What each symbol does to the items:
kaz: α>bup, γ>., θ>., χ>bev, ζ>lal
bev: α>kuv, γ>kaz, θ>., χ>pil, ζ>vev
paz: α>kom, γ>., θ>., χ>lig, ζ>fop
kuv: α>lig, γ>bup, θ>., χ>vut, ζ>gef
zug: α>loz, γ>vaf, θ>sof, χ>lok, ζ>zib
rom: α>ger, γ>lig, θ>., χ>., ζ>vos
vep: α>dev, γ>., θ>vaf, χ>zib, ζ>mak
ros: α>gan, γ>nol, θ>boz, χ>., ζ>beg
kip: α>bev, γ>kom, θ>., χ>ger, ζ>nar
beg: α>sek, γ>riz, θ>ros, χ>., ζ>.
dev: α>rez, γ>., θ>ror, χ>sas, ζ>fus
lak: α>sen, γ>mak, θ>zib, χ>sek, ζ>.
riz: α>lak, γ>vek, θ>nol, χ>beg, ζ>.
lem: α>vek, γ>., θ>rez, χ>tol, ζ>.
fop: α>gon, γ>., θ>paz, χ>sof, ζ>vaf
ger: α>pil, γ>kip, θ>., χ>., ζ>tig
gan: α>dip, γ>zib, θ>lok, χ>., ζ>sek
vaf: α>ror, γ>., θ>fop, χ>zug, ζ>vep
tuv: α>fop, γ>., θ>bup, χ>gef, ζ>vik
mak: α>fus, γ>., θ>vep, χ>lak, ζ>.
gef: α>sof, γ>tuv, θ>kuv, χ>sis, ζ>lan
rez: α>geg, γ>., θ>bab, χ>kon, ζ>lem
sis: α>vos, γ>gef, θ>vut, χ>., ζ>boz
bab: α>vik, γ>., θ>lal, χ>von, ζ>rez
pum: α>ros, γ>kon, θ>tul, χ>., ζ>des
tig: α>dul, γ>nar, θ>ger, χ>., ζ>mam
des: α>beg, γ>tol, θ>pum, χ>., ζ>.
vev: α>gef, γ>lal, θ>bev, χ>dul, ζ>von
vik: α>vaf, γ>., θ>tuv, χ>lan, ζ>geg
von: α>lan, γ>bab, θ>vev, χ>tul, ζ>kon
loz: α>von, γ>ror, θ>nar, χ>mam, ζ>sas
tul: α>boz, γ>von, θ>dul, χ>., ζ>pum
dip: α>pum, γ>sas, θ>mam, χ>., ζ>sez
lok: α>mam, γ>zug, θ>vos, χ>., ζ>gan
mam: α>tul, γ>loz, θ>tig, χ>., ζ>dip
bup: α>paz, γ>., θ>., χ>kuv, ζ>tuv
sez: α>des, γ>sen, θ>dip, χ>., ζ>.
tol: α>riz, γ>lem, θ>kon, χ>des, ζ>.
lan: α>zug, γ>vik, θ>gef, χ>boz, ζ>nol
gon: α>lal, γ>., θ>kom, χ>nar, ζ>ror
nar: α>vev, γ>gon, θ>kip, χ>tig, ζ>loz
vek: α>mak, γ>., θ>geg, χ>riz, ζ>.
sas: α>kon, γ>dev, θ>loz, χ>dip, ζ>sen
nol: α>zib, γ>geg, θ>lan, χ>ros, ζ>riz
sek: α>sez, γ>lak, θ>gan, χ>., ζ>.
geg: α>vep, γ>., θ>vik, χ>nol, ζ>vek
ror: α>bab, γ>., θ>gon, χ>loz, ζ>dev
boz: α>lok, γ>lan, θ>sis, χ>., ζ>ros
zib: α>sas, γ>vep, θ>zug, χ>gan, ζ>lak
kon: α>nol, γ>rez, θ>von, χ>pum, ζ>tol
kom: α>kaz, γ>., θ>., χ>kip, ζ>gon
sen: α>tol, γ>fus, θ>sas, χ>sez, ζ>.
vut: α>rom, γ>kuv, θ>., χ>., ζ>sis
fus: α>lem, γ>., θ>dev, χ>sen, ζ>.
lig: α>kip, γ>paz, θ>., χ>rom, ζ>sof
pil: α>vut, γ>bev, θ>., χ>., ζ>dul
vos: α>tig, γ>sof, θ>rom, χ>., ζ>lok
lal: α>tuv, γ>., θ>kaz, χ>vev, ζ>bab
sof: α>nar, γ>fop, θ>lig, χ>vos, ζ>zug
dul: α>sis, γ>vev, θ>pil, χ>., ζ>tul

The rows follow the links: the fewer symbols apart two items are, the more alike their rows tend to be.

Each row, then its item:
[-59,-163,-8,-130,-47,-14,34,-95,44,-50,-171,-131,118,-119,35,-39,-140,-62,-4,-1,361,-33,84,-31,-27,-58,-79,224,-216,154,0,-5,-132,-20,115,64,21,-54,-28,-38,47,17,-182,176]: des
[-73,-4,-77,-44,-2,-105,73,-113,63,112,3,-30,32,17,88,-46,-86,-7,-59,-168,-65,-270,-43,-65,-87,-66,-77,21,20,9,51,66,150,218,93,13,32,202,94,-311,148,-70,-201,3]: lak
[61,18,27,-229,155,96,-69,-185,157,-192,-125,31,200,-1,-78,-57,84,-98,-47,-91,310,69,26,-46,-9,-41,6,101,-149,35,32,-105,-70,-142,124,58,28,-54,-41,101,-113,-65,24,4]: kon
[-89,-152,-134,-81,-78,-191,53,-21,68,-20,-47,-101,59,-115,161,-153,-124,-161,26,-19,134,-139,1,-164,0,-57,1,194,-206,51,-18,-48,-2,59,193,-41,22,67,26,-163,77,130,-230,112]: beg
[-132,-89,-79,-18,-122,-192,89,-18,32,66,-10,-86,-55,-155,46,-64,-155,-18,21,-75,119,-233,42,-70,-99,-135,-124,129,-65,-35,46,48,26,92,91,62,32,168,36,-224,132,99,-220,131]: sek
[-118,-44,-122,142,-198,-195,103,171,-98,86,132,-70,-177,-134,-19,47,-192,99,44,103,-31,-114,-24,44,-31,-57,20,88,-49,55,-37,150,-34,42,-36,-37,-55,137,29,-63,153,196,-153,107]: vos
[20,172,-51,226,-51,-153,71,196,-151,31,218,90,-185,0,-126,-8,51,34,131,72,-227,-42,-93,32,-11,-34,145,-128,116,-19,-86,131,53,-54,-147,-56,-5,157,8,58,-30,129,80,-113]: lig
[21,147,-48,148,0,78,-35,96,-54,123,74,145,-68,167,38,76,76,77,-49,48,-370,-14,-76,55,68,123,40,-210,264,-22,-19,5,145,110,-94,-84,-57,88,23,-123,10,-70,76,-90]: fop
[-11,-176,56,-119,-129,-45,-29,46,26,-61,-123,-142,-30,-177,47,2,-97,-44,89,57,325,107,134,-28,-14,-88,-62,195,-189,14,-4,-48,-162,-72,47,64,5,-204,-28,142,11,116,7,75]: tul
[-17,8,-25,-106,-77,-60,13,-32,65,-92,-21,-109,-56,-208,-134,84,-125,50,40,-144,372,-84,49,92,-219,-206,-93,161,-55,-8,49,134,-53,-109,47,141,59,110,39,3,39,54,-89,137]: dip
[-12,-97,-47,12,-7,161,-53,27,-28,38,-74,-21,62,66,-6,66,-75,25,-19,192,115,253,-52,135,195,212,47,62,-99,172,18,-44,-209,-61,-77,-56,-55,-247,-102,154,-63,-60,52,91]: vev
[-79,-58,29,30,-174,-263,78,159,-80,67,21,-131,-220,-204,53,-7,-86,1,100,39,69,-170,37,-89,-132,-172,-105,92,-28,-59,-10,92,72,39,24,79,-1,115,49,-95,154,230,-125,48]: lok

Each walk starts at a row. The symbols on each line, taken left to right, move it on to the next item.
Each answer is a row, close to the row of the item it stands for.
[-44,-180,6,16,-161,-259,68,101,-37,-16,0,-124,-30,-166,155,-160,-29,-140,144,150,82,-15,87,-144,30,-46,35,163,-223,-15,-63,-44,-64,1,119,-43,50,-67,-1,0,74,206,-88,-27]
θ γ χ θ γ ζ ζ θ
[-5,-103,-152,160,-83,-154,6,134,-130,37,62,37,-31,59,63,-105,54,-80,55,270,-178,57,-78,-77,287,234,192,12,-125,144,-105,-66,-98,79,-25,-186,-85,-122,-20,22,-22,56,-28,-41]
α χ γ ζ θ
[-94,53,-117,223,-176,-76,99,178,-150,185,205,77,-149,-25,19,53,-51,64,47,125,-240,-117,-105,55,81,45,39,-57,126,49,0,133,65,120,-72,-82,-71,167,54,-84,105,75,-15,9]
[-16,-70,-4,-131,-31,-35,49,-65,84,-155,-37,-101,59,-169,-32,-42,-98,-55,82,-85,368,-8,84,-47,-55,-80,6,229,-246,75,44,7,-129,-132,107,76,-1,-39,-42,99,-11,119,-50,103]
α θ γ χ θ
[-73,-102,-116,68,-214,-245,77,146,-101,12,78,-50,-70,-85,30,-114,-79,-74,71,183,58,-30,-34,-46,155,58,76,159,-197,146,-95,-22,-86,-18,24,-67,-67,-58,-19,33,72,204,-109,88]
α γ θ χ γ α χ ζ
[-135,-53,-45,38,-157,-33,94,84,-85,60,-7,-112,-100,-142,-111,158,-229,125,85,45,230,23,43,139,-42,-46,-111,90,-25,92,56,145,-112,-54,-114,25,-30,28,6,42,65,137,-30,178]
[114,201,13,122,59,54,6,76,-125,51,143,175,-74,120,-108,28,153,92,41,3,-326,17,-74,78,0,54,99,-204,181,-34,-44,25,95,4,-133,-42,-25,89,9,46,-42,-62,120,-133]
α α ζ α α α θ α ζ
[8,25,55,40,129,222,-61,-25,-62,12,-91,62,83,213,8,44,49,55,-106,101,-105,187,-33,124,151,197,42,-140,66,64,0,-123,-48,-11,-93,-82,-66,-197,-36,93,-97,-162,155,12]
α χ γ ζ θ
[33,46,-63,115,87,58,-25,29,-31,41,59,116,62,216,55,-71,156,-69,-83,129,-316,82,-93,-65,207,234,118,-138,31,9,-96,-136,46,104,-6,-146,-99,-90,-23,-17,-35,-85,94,-63]
[-59,-106,119,-73,-157,-51,14,68,-16,24,-93,-132,-144,-216,-62,164,-184,68,67,-43,269,18,121,31,-177,-197,-187,136,-49,-30,79,102,-83,-50,-29,109,52,-26,58,43,90,110,-31,128]
γ ζ γ θ ζ α χ θ
[42,-172,184,-111,17,152,-108,-26,47,-84,-186,-58,4,-15,80,22,40,-83,23,72,158,243,128,-8,25,58,-136,75,-99,-61,31,-191,-120,-65,44,31,89,-345,-67,171,-70,-11,171,-36]
θ α θ ζ θ χ γ ζ ζ
[77,-86,102,-62,-21,-170,-13,74,-20,-15,-51,-4,-39,-3,172,-218,130,-228,61,157,-228,15,75,-252,68,32,39,40,-69,-107,-100,-235,43,121,119,-65,33,-166,-25,-5,-13,74,19,-126]
[-29,58,-66,175,-141,-209,116,175,-106,25,201,12,-210,-178,-118,8,-92,27,127,60,-14,-57,15,49,-52,-107,74,44,-30,21,-69,168,-42,-129,-103,28,44,125,-12,80,25,240,-50,44]
α γ γ α ζ α ζ
[84,12,100,-10,123,25,-97,-36,-13,15,-21,118,68,126,143,-74,194,-141,-31,56,-329,41,6,-107,108,134,44,-125,105,-106,-38,-186,164,89,61,-57,35,-108,9,-38,-73,-124,124,-139]
θ ζ χ θ θ α ζ α ζ
[2,-38,236,-29,-57,160,-61,-5,7,34,-115,-115,-147,-6,-16,236,-46,151,-3,-81,82,65,101,64,-194,-164,-237,-60,151,-99,106,51,18,29,-98,107,37,-33,45,63,83,-41,126,38]
[17,71,39,-152,93,120,0,-179,110,-41,-23,-20,37,-12,-133,138,-28,97,-57,-239,248,-73,21,62,-206,-225,-168,21,92,-45,116,166,77,-102,7,148,54,135,30,-17,47,-84,-5,64]
χ α θ ζ α ζ θ γ γ
[113,81,-7,-93,211,45,-34,-100,74,-59,0,144,135,168,62,-142,222,-168,-47,-51,-202,-29,-39,-128,80,61,95,-73,34,-108,-74,-144,140,38,118,-20,29,36,-34,-74,-108,-131,72,-163]
θ ζ χ θ γ α
[72,99,134,72,73,51,2,14,5,95,-10,76,-72,167,45,37,165,-3,-25,-75,-359,-43,28,-38,-57,4,-53,-199,193,-152,-18,-52,241,112,-7,-20,84,35,23,-132,60,-95,101,-179]
[-55,31,9,58,-165,-58,51,84,-71,-43,108,-32,-164,-153,-183,121,-160,101,159,11,157,78,16,130,-97,-76,-51,61,-39,85,20,203,-93,-144,-103,37,-31,31,-19,205,-26,192,43,126]
ζ ζ α γ θ α θ α ζ ζ
[6,-3,153,41,-119,-123,6,129,-54,118,32,-48,-202,-61,113,53,29,-17,73,-35,-244,-120,72,-111,-129,-165,-109,-45,148,-230,-16,-33,150,210,-18,31,85,49,82,-117,130,82,27,-102]
γ ζ θ χ θ α ζ γ
[76,41,202,-47,111,268,-111,-49,53,76,-61,27,-11,155,35,173,71,101,-45,-77,-135,93,34,115,-84,-43,-146,-162,208,-123,73,-14,156,51,-63,16,48,-54,50,-4,-25,-179,169,-74]
